Below is a small trained network, with its code and all its weights. Each question gives an input and a target symbol and asks what happens when units are switched off, that is, made to give their printed mean instead of their output.

import numpy as np


def w(rows, s, z=0):
    codes = np.array(rows[::2]) - 128.0
    scale = np.full(codes.shape[1], s)
    scale[-1] = z or s
    return codes * scale


def f(y):
    return np.maximum(y, 0)


def softmax(a):
    e = np.exp(a - a.max(-1, keepdims=True))
    return e / e.sum(-1, keepdims=True)


def log_softmax(a):
    a = a - a.max(-1, keepdims=True)
    return a - np.log(np.exp(a).sum(-1, keepdims=True))


def net(x, mask):
    ids = ['ΘΞΦΨγδηλ'.index(c) for c in x.split()]
    T = len(ids)
    res = E[ids] + P[:T]
    r = res
    for j in range(3):
        rows = slice(2 * j, 2 * j + 2)
        q, k, v = (r @ M[0][rows].T for M in (Q, K, V))
        z = softmax(np.where(np.tri(T) > 0, q @ k.T / 2**0.5, -1e9)) @ v
        o = O[0][rows]
        res = res + np.where(mask[j], z, o[:, -1]) @ o[:, :-1]
    y = f(res @ A[0][:, :-1].T + A[0][:, -1])
    res = res + np.where(mask[3:19], y, B[0][:, -1]) @ B[0][:, :-1]
    return log_softmax(res[-1] @ U[:, :-1].T + U[:, -1])


Q, K, V, O, A, B = {}, {}, {}, {}, {}, {}
E = w([
[137,74,120,122,175,157],'Θ',
[64,137,126,209,150,175],'Ξ',
[61,67,131,197,130,133],'Φ',
[65,128,151,223,66,107],'Ψ',
[150,183,145,110,70,126],'γ',
[141,235,122,168,118,210],'δ',
[137,117,93,60,80,55],'η',
[247,112,192,114,85,136],'λ',
],0.015)
P = w([
[76,113,226,13,254,86],'0',
[77,88,175,72,131,174],'1',
[103,70,155,87,93,182],'2',
[127,60,143,102,68,179],'3',
[148,103,79,156,110,106],'4',
[175,105,67,176,106,87],'5',
[197,110,65,193,98,92],'6',
[232,89,82,177,73,138],'7',
],0.0087)
Q[0] = w([
[145,129,74,155,138,97],'head 0',
[136,86,147,157,125,154],'head 0',
[108,97,123,167,7,145],'head 1',
[172,92,67,149,83,90],'head 1',
[92,107,172,76,90,149],'head 2',
[138,152,69,127,154,55],'head 2',
],0.015)
K[0] = w([
[211,54,36,158,13,202],'head 0',
[213,186,33,160,147,107],'head 0',
[241,247,75,157,2,89],'head 1',
[221,58,67,162,72,174],'head 1',
[135,164,197,96,172,26],'head 2',
[36,109,62,51,46,152],'head 2',
],0.0076)
V[0] = w([
[214,62,213,203,182,158],'head 0',
[77,29,134,119,66,16],'head 0',
[172,179,169,41,44,74],'head 1',
[108,169,230,189,65,79],'head 1',
[171,217,166,54,144,59],'head 2',
[224,1,152,80,156,150],'head 2',
],0.0089)
O[0] = w([
[104,153,183,128,215,2,155],'head 0',
[183,35,137,230,205,248,213],'head 0',
[154,130,46,128,233,107,167],'head 1',
[192,169,186,60,182,169,254],'head 1',
[165,122,36,191,147,90,61],'head 2',
[157,209,186,223,164,62,94],'head 2',
],0.0088,0.0048)
A[0] = w([
[254,187,173,64,107,175,24],'neuron 0',
[144,11,146,104,143,69,124],'neuron 1',
[84,148,151,89,151,138,128],'neuron 2',
[186,178,71,84,76,127,149],'neuron 3',
[102,144,108,204,77,94,92],'neuron 4',
[97,189,132,153,68,210,75],'neuron 5',
[170,46,192,172,137,130,93],'neuron 6',
[121,118,106,46,193,132,150],'neuron 7',
[151,178,139,161,176,61,1],'neuron 8',
[26,106,137,173,91,131,25],'neuron 9',
[161,123,81,195,64,182,94],'neuron 10',
[95,66,67,130,87,173,92],'neuron 11',
[32,155,188,157,156,189,80],'neuron 12',
[116,69,211,166,106,73,132],'neuron 13',
[10,139,100,156,165,70,36],'neuron 14',
[126,177,130,180,187,173,59],'neuron 15',
],0.0097,0.0089)
B[0] = w([
[1,173,123,67,171,83,181],'neuron 0',
[192,234,125,47,95,131,198],'neuron 1',
[144,105,128,85,74,146,168],'neuron 2',
[122,23,114,177,133,111,187],'neuron 3',
[80,177,109,36,233,177,148],'neuron 4',
[184,112,62,150,58,62,193],'neuron 5',
[196,111,124,159,132,104,254],'neuron 6',
[68,107,192,129,132,170,182],'neuron 7',
[38,44,110,151,106,216,148],'neuron 8',
[172,237,62,43,211,154,144],'neuron 9',
[139,192,69,20,137,80,196],'neuron 10',
[105,32,82,100,153,104,181],'neuron 11',
[214,148,116,66,134,123,234],'neuron 12',
[184,127,53,135,68,133,226],'neuron 13',
[126,28,192,36,147,13,144],'neuron 14',
[169,167,184,12,154,117,169],'neuron 15',
],0.0076,0.0073)
U = w([
[121,78,130,128,95,23,88],'Θ',
[153,122,145,53,177,112,170],'Ξ',
[226,166,52,105,154,75,2],'Φ',
[161,185,166,160,177,3,131],'Ψ',
[172,114,43,193,113,106,181],'γ',
[94,189,127,72,82,117,114],'δ',
[196,120,194,137,93,142,92],'η',
[78,112,138,198,208,143,143],'λ',
],0.0071,0.013)

Each question gives the input, a string of symbols that net reads in full, and the target symbol t.
The units are the heads (2 rows each of Q, K, V and O) and the neurons (one row each of A and B). Each row of codes is followed by its name. A weight is (code - 128) times the scale printed after its matrix; where a second scale follows, it is the last column's (O, A, B and U).
mask holds one flag per unit, heads first, then neurons. A switched-off unit (its flag False) gives its mean, the last column of its rows in O or B, instead of its output. The means were averaged over made-up inputs and are rounded, as every weight is.
A unit's drop is (log p(t) with every unit on - log p(t) with that unit switched off) / (log p(t) with every unit on - log p(t) with every unit switched off).
The circuit of an input: a set's keep is (log p(t) with only the set's units on - log p(t) with every unit switched off) / (log p(t) with every unit on - log p(t) with every unit switched off). Starting from the 12 units with the biggest drops (on a tie, the unit counted first), units are removed one at a time, each time the one whose removal leaves the highest keep (on an exact tie, the one counted first), for as long as the keep stays at least 0.8.
circuit, biggest first: the units of the circuit, biggest drop first
unit that matters most: the unit with the biggest drop
heads that matter: for each layer, one digit per head in row order, 1 if its drop is at least 0.15 and else 0, layers parted by /
drop of u: that unit's drop, to one decimal
input η δ Ψ Θ λ, target Ψ: heads that matter -> 001
input Φ Ψ Θ, target η: unit that matters most -> head 1
input Ψ Φ Ψ Φ, target η: circuit, biggest first -> (head 1; neuron 6; head 0)
input Φ Ψ δ Ξ Θ δ Θ, target δ: circuit, biggest first -> (head 0; head 1; head 2)
input δ δ Ψ, target Θ: circuit, biggest first -> (head 0; head 2; neuron 3)
input η δ η, target γ: circuit, biggest first -> (head 2; head 0)
input Φ Θ Θ, target η: heads that matter -> 011
input δ Ψ Ψ Θ Ψ δ, target δ: heads that matter -> 011
input Φ δ δ Ψ δ δ Ξ, target δ: heads that matter -> 100
input Ψ δ γ η, target γ: heads that matter -> 111
input η δ γ, target γ: heads that matter -> 001
input η Ψ Θ, target γ: heads that matter -> 011
input Ξ Ψ δ Φ, target δ: heads that matter -> 100
input δ Ξ Ψ, target δ: heads that matter -> 110
input λ Θ Ψ γ, target λ: unit that matters most -> neuron 8
input δ Ψ Ψ Ψ Ξ Θ Ψ Φ, target η: heads that matter -> 011
input Ξ δ Ξ Ψ Ψ δ, target δ: drop of neuron 0 -> 0.4
input Θ Φ Φ Θ Ξ Ψ, target η: drop of head 1 -> 0.5
input Θ Ψ Ψ Ξ Ψ Ξ, target η: drop of neuron 10 -> 0.1
